Below are the code and all the weights of a small trained network. Each question names an input and a class and asks about switching units off, where a switched-off unit gives its printed mean instead of its output.

import numpy as np


def w(rows, s, z=0):
    codes = np.array(rows[::2]) - 128.0
    scale = np.full(codes.shape[1], s)
    scale[-1] = z or s
    return codes * scale


def f(y):
    return y / 2 * (1 + np.tanh(0.7978845608 * (y + 0.044715 * y**3)))


def log_softmax(a):
    a = a - a.max(-1, keepdims=True)
    return a - np.log(np.exp(a).sum(-1, keepdims=True))


def net(x, mask):
    res = np.array(x, float).reshape(1, 2) / 4 @ E
    y = f(res @ A[0][:, :-1].T + A[0][:, -1])
    res = res + np.where(mask, y, B[0][:, -1]) @ B[0][:, :-1]
    return log_softmax(res[-1] @ U[:, :-1].T + U[:, -1])


A, B = {}, {}
E = w([
[82,99,75,41,170,197,180,111,95,96],'x0',
[97,187,149,146,152,140,88,12,57,202],'x1',
],0.011)
A[0] = w([
[177,49,78,115,112,68,188,201,204,85,254],'n1',
[135,78,128,127,122,116,154,202,193,73,78],'n2',
[92,226,163,130,197,115,115,59,61,188,178],'n3',
[80,194,174,126,185,148,95,74,53,208,175],'n4',
[173,150,78,109,105,109,127,236,155,59,82],'n5',
[56,192,154,144,164,105,82,4,51,235,54],'n6',
[211,168,161,208,89,50,49,151,166,161,88],'n7',
[65,101,71,45,194,221,185,136,99,113,99],'n8',
[182,80,115,135,116,103,179,183,176,62,74],'n9',
[83,99,74,30,181,227,203,109,105,83,104],'n10',
[214,155,247,201,39,2,131,136,182,124,114],'n11',
],0.0053,0.0096)
B[0] = w([
[107,94,82,81,100,72,121,144,116,125,253],'n1',
[147,127,134,170,115,171,192,157,75,112,157],'n2',
[125,86,100,89,100,99,140,159,87,115,211],'n3',
[133,80,123,91,104,105,150,134,101,121,209],'n4',
[151,120,130,180,111,154,163,161,56,119,158],'n5',
[153,106,120,142,105,175,195,233,68,101,190],'n6',
[80,167,144,168,177,190,110,170,123,166,181],'n7',
[84,174,163,152,169,169,104,123,119,178,186],'n8',
[198,155,175,216,120,216,239,245,5,83,156],'n9',
[68,168,153,172,170,165,81,153,138,170,195],'n10',
[65,176,132,135,143,156,89,146,122,175,202],'n11',
],0.011,0.012)
U = w([
[163,81,118,122,78,130,189,169,63,96,69],'0',
[69,243,168,148,214,169,63,141,129,186,107],'1',
[109,52,66,30,88,2,62,107,177,116,255],'2',
[200,157,146,143,160,124,125,97,147,110,84],'3',
[176,176,159,136,136,124,126,82,168,90,83],'4',
],0.0097,0.0082)

Each question gives the input, the list of numbers given to net, and the class t.
The units are the neurons (one row each of A and B). Each row of codes is followed by its name. A weight is (code - 128) times the scale printed after its matrix; where a second scale follows, it is the last column's (A, B and U).
mask holds one flag per neuron, in row order. A switched-off neuron (its flag False) gives its mean, the last column of its row in B, instead of its output. The means were averaged over made-up inputs and are rounded, as every weight is.
A unit's drop is (log p(t) with every unit on - log p(t) with that unit switched off) / (log p(t) with every unit on - log p(t) with every unit switched off).
The circuit of an input: a set's keep is (log p(t) with only the set's units on - log p(t) with every unit switched off) / (log p(t) with every unit on - log p(t) with every unit switched off). Starting from all 11 units, units are removed one at a time, each time the one whose removal leaves the highest keep (on an exact tie, the one counted first), for as long as the keep stays at least 0.8.
units of the circuit, in order: the units of the circuit, biggest drop first
top k neurons: the k neurons with the biggest drops, biggest first
drop when u is switched off: that unit's drop, to one decimal
input [8,-7], class 1: units of the circuit, in order	(n10)
input [-7,8], class 0: top 3 neurons	(n6; n3; n4)
input [-3,-1], class 2: top 2 neurons	(n10; n8)
input [-3,3], class 2: units of the circuit, in order	(n9; n10)
input [4,0], class 1: top 3 neurons	(n10; n8; n3)
input [-4,-3], class 1: top 2 neurons	(n11; n3)
input [2,4], class 0: top 2 neurons	(n1; n6)
input [1,5], class 0: top 2 neurons	(n6; n1)
input [-7,7], class 0: top 3 neurons	(n6; n3; n4)
input [-3,-3], class 2: units of the circuit, in order	(n6; n1)
input [3,-2], class 2: top 2 neurons	(n7; n11)
input [-3,1], class 2: top 3 neurons	(n10; n8; n9)
input [-2,4], class 0: top 2 neurons	(n1; n6)
input [-6,8], class 0: units of the circuit, in order	(n6)
input [5,6], class 0: drop when n4 is switched off	0.2
input [4,7], class 0: drop when n2 is switched off	0.0
input [3,6], class 0: drop when n6 is switched off	0.2
input [6,-5], class 1: drop when n8 is switched off	0.5
